Below is a small trained network, with its code and all its weights. Each question gives an input and a target symbol and asks what happens when units are switched off, that is, made to give their printed mean instead of their output.

import numpy as np


def w(rows, s, z=0):
    codes = np.array(rows[::2]) - 128.0
    scale = np.full(codes.shape[1], s)
    scale[-1] = z or s
    return codes * scale


def norm(h):
    return h / np.sqrt((h * h).mean(-1, keepdims=True) + 1e-5)


def f(y):
    return np.maximum(y, 0)


def softmax(a):
    e = np.exp(a - a.max(-1, keepdims=True))
    return e / e.sum(-1, keepdims=True)


def log_softmax(a):
    a = a - a.max(-1, keepdims=True)
    return a - np.log(np.exp(a).sum(-1, keepdims=True))


def net(x, mask):
    ids = ['ΔΘΛΞΩαγεμπστφ'.index(c) for c in x.split()]
    T = len(ids)
    res = E[ids] + P[:T]
    u = 0
    for l in range(2):
        r = norm(res)
        for j in range(3):
            rows = slice(3 * j, 3 * j + 3)
            q, k, v = (r @ M[l][rows].T for M in (Q, K, V))
            z = softmax(np.where(np.tri(T) > 0, q @ k.T / 3**0.5, -1e9)) @ v
            o = O[l][rows]
            res = res + np.where(mask[u + j], z, o[:, -1]) @ o[:, :-1]
        u += 3
        y = f(norm(res) @ A[l][:, :-1].T + A[l][:, -1])
        res = res + np.where(mask[u : u + 4], y, B[l][:, -1]) @ B[l][:, :-1]
        u += 4
    return log_softmax(norm(res)[-1] @ U[:, :-1].T + U[:, -1])


Q, K, V, O, A, B = {}, {}, {}, {}, {}, {}
E = w([
[69,79,155,159,129,65,79],'Δ',
[160,184,161,124,103,143,122],'Θ',
[208,127,129,39,164,96,129],'Λ',
[174,161,93,132,118,195,151],'Ξ',
[188,124,4,97,129,143,130],'Ω',
[146,152,135,153,100,119,96],'α',
[115,65,118,75,167,128,161],'γ',
[200,153,124,110,140,108,108],'ε',
[94,166,176,157,86,104,112],'μ',
[152,102,108,131,112,133,22],'π',
[138,71,121,173,206,91,193],'σ',
[86,132,188,101,116,92,134],'τ',
[161,150,143,87,126,130,104],'φ',
],0.023)
P = w([
[218,81,192,130,78,134,39],'0',
[89,210,50,114,128,60,47],'1',
[251,132,227,127,153,131,145],'2',
[153,87,161,152,125,193,68],'3',
[80,190,70,130,74,41,168],'4',
[208,164,183,144,211,174,187],'5',
[119,112,154,155,152,213,61],'6',
[113,169,74,116,3,52,228],'7',
],0.014)
Q[0] = w([
[140,206,99,107,123,85,205],'L0H0',
[167,117,158,109,180,179,149],'L0H0',
[98,129,73,82,90,120,41],'L0H0',
[165,189,48,185,137,174,141],'L0H1',
[125,243,185,112,124,135,109],'L0H1',
[181,163,110,3,187,58,120],'L0H1',
[66,197,80,70,85,75,92],'L0H2',
[122,140,65,110,136,162,101],'L0H2',
[133,213,156,76,127,112,202],'L0H2',
],0.038)
K[0] = w([
[167,104,76,117,69,86,192],'L0H0',
[141,120,105,111,176,165,150],'L0H0',
[165,141,156,110,120,66,53],'L0H0',
[202,175,80,162,114,163,127],'L0H1',
[122,209,189,96,79,154,107],'L0H1',
[177,124,117,3,147,134,128],'L0H1',
[111,134,103,104,29,61,110],'L0H2',
[139,132,85,87,132,131,114],'L0H2',
[169,127,122,129,118,90,209],'L0H2',
],0.045)
V[0] = w([
[150,180,163,255,128,80,142],'L0H0',
[145,98,122,111,186,14,116],'L0H0',
[211,112,35,165,124,112,107],'L0H0',
[107,197,140,58,135,171,156],'L0H1',
[131,115,147,190,194,124,95],'L0H1',
[148,155,174,149,180,117,46],'L0H1',
[181,139,187,178,195,156,18],'L0H2',
[112,201,74,201,110,56,154],'L0H2',
[156,156,183,150,216,126,230],'L0H2',
],0.025)
O[0] = w([
[143,91,139,158,41,122,236,182],'L0H0',
[106,107,99,127,217,75,177,202],'L0H0',
[194,156,69,178,169,182,172,182],'L0H0',
[98,151,44,51,126,139,143,96],'L0H1',
[184,141,142,168,136,86,68,167],'L0H1',
[191,179,203,89,109,92,82,229],'L0H1',
[150,1,53,94,68,165,81,248],'L0H2',
[174,208,78,158,84,89,136,101],'L0H2',
[182,145,169,1,142,102,52,182],'L0H2',
],0.016,0.014)
A[0] = w([
[63,128,179,97,91,78,144,4],'L0N0',
[141,143,148,85,153,84,193,114],'L0N1',
[88,143,129,142,87,171,97,83],'L0N2',
[36,135,9,169,123,34,254,88],'L0N3',
],0.056,0.0032)
B[0] = w([
[136,161,128,145,138,114,80,159],'L0N0',
[123,136,109,153,100,130,164,183],'L0N1',
[139,157,118,160,144,129,138,148],'L0N2',
[132,82,141,127,166,164,254,254],'L0N3',
],0.073,0.042)
Q[1] = w([
[140,191,182,82,119,141,131],'L1H0',
[222,121,70,99,106,90,198],'L1H0',
[123,105,165,140,179,2,137],'L1H0',
[67,157,160,216,137,152,60],'L1H1',
[178,93,125,127,83,73,190],'L1H1',
[45,65,115,215,75,167,158],'L1H1',
[41,122,142,127,162,68,87],'L1H2',
[169,155,190,96,143,32,73],'L1H2',
[189,134,124,144,167,197,187],'L1H2',
],0.037)
K[1] = w([
[162,206,173,80,129,148,175],'L1H0',
[210,106,63,100,153,49,172],'L1H0',
[147,71,198,151,162,70,216],'L1H0',
[102,48,133,219,123,164,54],'L1H1',
[162,170,138,126,103,37,170],'L1H1',
[87,72,140,230,163,129,129],'L1H1',
[95,114,157,197,96,124,223],'L1H2',
[184,185,121,92,82,171,252],'L1H2',
[110,142,139,72,92,148,60],'L1H2',
],0.035)
V[1] = w([
[207,244,8,128,242,140,142],'L1H0',
[70,134,225,14,153,185,163],'L1H0',
[176,126,181,248,217,197,154],'L1H0',
[166,122,170,116,146,42,160],'L1H1',
[156,81,152,178,136,148,23],'L1H1',
[107,93,126,128,184,130,68],'L1H1',
[113,158,113,141,216,130,185],'L1H2',
[130,143,182,170,144,92,141],'L1H2',
[142,122,188,106,132,187,84],'L1H2',
],0.019)
O[1] = w([
[243,216,76,216,181,139,135,122],'L1H0',
[136,5,164,221,127,167,78,20],'L1H0',
[154,167,13,82,162,117,43,254],'L1H0',
[200,98,127,105,136,55,142,196],'L1H1',
[58,88,121,255,189,160,168,85],'L1H1',
[89,92,116,133,164,145,198,46],'L1H1',
[148,80,94,101,150,80,199,65],'L1H2',
[138,101,163,138,180,112,95,120],'L1H2',
[128,202,96,220,128,143,114,212],'L1H2',
],0.012,0.0095)
A[1] = w([
[132,204,123,113,65,178,133,146],'L1N0',
[142,219,187,186,68,27,252,115],'L1N1',
[108,169,157,135,98,200,92,15],'L1N2',
[97,72,85,103,163,116,93,2],'L1N3',
],0.045,0.0036)
B[1] = w([
[170,91,185,100,146,127,105,164],'L1N0',
[169,218,132,90,43,1,152,253],'L1N1',
[93,185,170,114,115,111,166,152],'L1N2',
[135,166,137,78,101,111,139,160],'L1N3',
],0.039,0.041)
U = w([
[192,52,160,167,175,57,92,154],'Δ',
[73,45,160,150,62,93,118,144],'Θ',
[129,97,142,135,161,137,224,182],'Λ',
[165,155,255,101,140,160,126,2],'Ξ',
[214,184,112,136,189,168,115,67],'Ω',
[65,152,113,103,76,170,118,155],'α',
[116,185,82,1,197,121,133,8],'γ',
[164,77,160,205,63,149,110,117],'ε',
[117,102,63,188,108,131,97,242],'μ',
[150,111,74,85,43,178,107,138],'π',
[153,205,112,124,54,51,154,78],'σ',
[85,138,144,180,174,76,81,238],'τ',
[77,77,148,113,188,119,104,180],'φ',
],0.0096,0.0047)

Each question gives the input, a string of symbols that net reads in full, and the target symbol t.
The units are the heads (3 rows each of Q, K, V and O) and the neurons (one row each of A and B). Each row of codes is followed by its name. A weight is (code - 128) times the scale printed after its matrix; where a second scale follows, it is the last column's (O, A, B and U).
mask holds one flag per unit, layer by layer, with each layer's heads first. A switched-off unit (its flag False) gives its mean, the last column of its rows in O or B, instead of its output. The means were averaged over made-up inputs and are rounded, as every weight is.
A unit's drop is (log p(t) with every unit on - log p(t) with that unit switched off) / (log p(t) with every unit on - log p(t) with every unit switched off).
The circuit of an input: a set's keep is (log p(t) with only the set's units on - log p(t) with every unit switched off) / (log p(t) with every unit on - log p(t) with every unit switched off). Starting from the 12 units with the biggest drops (on a tie, the unit counted first), units are removed one at a time, each time the one whose removal leaves the highest keep (on an exact tie, the one counted first), for as long as the keep stays at least 0.8.
circuit, biggest first: the units of the circuit, biggest drop first
k most important neurons: the k neurons with the biggest drops, biggest first
heads that matter: for each layer, one digit per head in row order, 1 if its drop is at least 0.15 and else 0, layers parted by /
input σ τ γ Ξ Λ α, target Ξ: heads that matter : 101 / 000
input Θ σ σ τ τ, target σ: circuit, biggest first : L1N1; L0N0
input Ξ Ω σ τ, target τ: heads that matter : 100 / 000
input Θ τ σ Θ γ φ, target γ: heads that matter : 100 / 000
input σ τ σ, target σ: circuit, biggest first : L0N3
input μ ε τ ε σ Θ, target σ: heads that matter : 101 / 000
input Δ σ μ γ π Θ Ξ, target Ω: 2 most important neurons : L0N2; L0N1
input μ σ σ σ γ μ, target γ: 2 most important neurons : L0N3; L1N1
input σ Θ ε Λ τ τ, target σ: 2 most important neurons : L0N3; L0N1
input τ ε σ σ, target Δ: heads that matter : 011 / 000
input Λ σ Θ Ξ, target Ω: 2 most important neurons : L0N2; L0N3
input Θ σ Λ φ, target α: 3 most important neurons : L0N3; L1N1; L1N2
input φ μ Θ α, target ε: circuit, biggest first : L0H2; L1N1; L0N3; L0H0
input γ Ξ ε σ γ, target σ: heads that matter : 001 / 000
input Ω τ Ξ, target Ξ: most important neuron : L0N3
input γ τ φ τ σ α, target σ: heads that matter : 110 / 100
input Ξ π σ Θ τ φ, target σ: heads that matter : 101 / 000
input Θ Ξ φ, target Ξ: 4 most important neurons : L0N3; L1N1; L1N2; L0N1
input π μ π, target π: circuit, biggest first : L0H2; L0N3; L1N1
input φ ε Δ Λ, target γ: 2 most important neurons : L0N3; L1N3
input γ ε Δ μ Ξ Θ, target Ξ: 4 most important neurons : L0N3; L1N1; L1N2; L1N0
input Ω Ξ σ γ Λ α, target γ: heads that matter : 100 / 000
input ε σ γ φ π Ω, target Ω: heads that matter : 100 / 000
input φ σ σ σ σ φ, target σ: heads that matter : 100 / 100
input Θ Ω τ, target Ω: heads that matter : 100 / 100
